Look-ups in named tables: a row name and a column name give one cell, copied from the table.

kupeb:
         zosov  samab
vitunob     16    213
ziz        159    215
bazi       106    129
seb         91     51
botu        81     85

vitunob, samab => 213
bazi, zosov => 106
seb, zosov => 91
botu, zosov => 81
vitunob, zosov => 16
seb, samab => 51
botu, samab => 85
bazi, samab => 129
ziz, samab => 215
ziz, zosov => 159
Which row has the largest zosov? ziz

zak =
         nik  rig
kopesi    64   98
tiderut   26   85
kego      48   21
losilep   89   30
supiz     51   44
piv       57   72
viti      95   65
dav       71    4

viti, nik => 95
dav, rig => 4
piv, nik => 57
losilep, nik => 89
viti, rig => 65
losilep, rig => 30
kego, nik => 48
tiderut, rig => 85
kopesi, rig => 98
tiderut, nik => 26

vapevar
         kederus  gifolun  kufad  binimom  gimefit  vopav  kisuk
doguvot      0.2      0.5    0.3      0.2      0.3    0.7    0.2
kabalod      0.4      0.6    0.3      0.3      0.4    0.4    0.7
vapuso       0.4      0.5    0.4      0.2      0.6    0.2    1.0
mil          0.2      0.5    0.6      0.1      0.3    0.4    0.2
dofelu       0.5      0.6    0.6      0.3      0.4    0.2    0.8

kufad of kabalod: 0.3
binimom of kabalod: 0.3
kufad of vapuso: 0.4
kederus of mil: 0.2
kisuk of doguvot: 0.2
kisuk of dofelu: 0.8
vopav of kabalod: 0.4
Row with the largest gimefit: vapuso

vuvume:
fields: pokufiv, vitopog, kavapat, suz, zodos
nota: [3.9, 8.6, 5.8, 5.4, 5.4]
kov: [5.4, 5.7, 5.5, 5.4, 5.5]
gafune: [3.8, 5.9, 7.6, 5.5, 5.4]
sav: [3.7, 4.8, 3.3, 5.5, 5.3]
nub: [5.1, 6.0, 9.4, 5.3, 5.5]
koso: [8.4, 4.6, 4.8, 5.4, 5.4]
bosigam: [4.3, 8.4, 3.3, 5.4, 5.4]
dele: [2.7, 1.1, 5.2, 5.5, 5.4]
tidosi: [3.8, 2.8, 3.6, 5.3, 5.5]

nota, suz -> 5.4
nota, kavapat -> 5.8
gafune, pokufiv -> 3.8
tidosi, kavapat -> 3.6
koso, kavapat -> 4.8
dele, kavapat -> 5.2
kov, vitopog -> 5.7
kov, suz -> 5.4
gafune, suz -> 5.5
gafune, zodos -> 5.4
dele, zodos -> 5.4
koso, vitopog -> 4.6
nota, zodos -> 5.4
nub, suz -> 5.3
koso, pokufiv -> 8.4
sav, suz -> 5.5

gana.tsv
	dopagal	gif	gad	gim	bobulev	tirelag	fadibab	vifaz	lini	dakufi
vipo	37	60	44	48	47	45	53	64	46	45
senedip	39	58	12	63	42	41	58	65	45	48
peg	49	38	38	54	48	47	53	56	48	49
gukevi	47	24	51	61	54	60	46	21	59	63
gen	48	33	65	39	51	48	50	63	47	43
zuzab	41	45	62	39	50	47	50	65	46	43
zag	54	51	75	41	55	56	46	42	53	51

gukevi, bobulev: 54
gen, gim: 39
vipo, gim: 48
zuzab, gim: 39
gukevi, tirelag: 60
gukevi, dakufi: 63
senedip, fadibab: 58
peg, gif: 38
gen, lini: 47

Table rakem
|  | kamavik | zabimen | nakos | nez | tabos | zos | perelok | did | nizolaz | tefi |
|---|---|---|---|---|---|---|---|---|---|---|
| ref | 36.5 | 44.3 | 36.8 | 37.6 | 19.0 | 73.0 | 66.2 | 25.0 | 67.0 | 47.0 |
| tivavem | 43.0 | 45.0 | 79.1 | 50.9 | 43.3 | 63.3 | 69.7 | 19.2 | 40.2 | 74.6 |
| gab | 40.4 | 47.7 | 44.8 | 60.3 | 16.3 | 61.7 | 76.9 | 63.6 | 67.6 | 26.3 |
| zamus | 24.1 | 19.9 | 60.4 | 34.0 | 31.5 | 10.7 | 39.2 | 35.4 | 48.3 | 70.8 |
| zegu | 70.6 | 24.8 | 33.6 | 17.1 | 63.2 | 71.1 | 57.4 | 23.8 | 69.7 | 59.4 |
| bufefa | 29.1 | 36.6 | 49.6 | 68.1 | 43.0 | 76.3 | 54.0 | 56.8 | 69.7 | 54.1 |

tivavem, nez -> 50.9
zegu, kamavik -> 70.6
bufefa, zos -> 76.3
zegu, nakos -> 33.6
zegu, zabimen -> 24.8
bufefa, tabos -> 43.0
zamus, did -> 35.4
bufefa, nizolaz -> 69.7
bufefa, kamavik -> 29.1
zegu, zos -> 71.1
zegu, perelok -> 57.4
tivavem, tabos -> 43.3
tivavem, zabimen -> 45.0
Which row has the largest did? gab

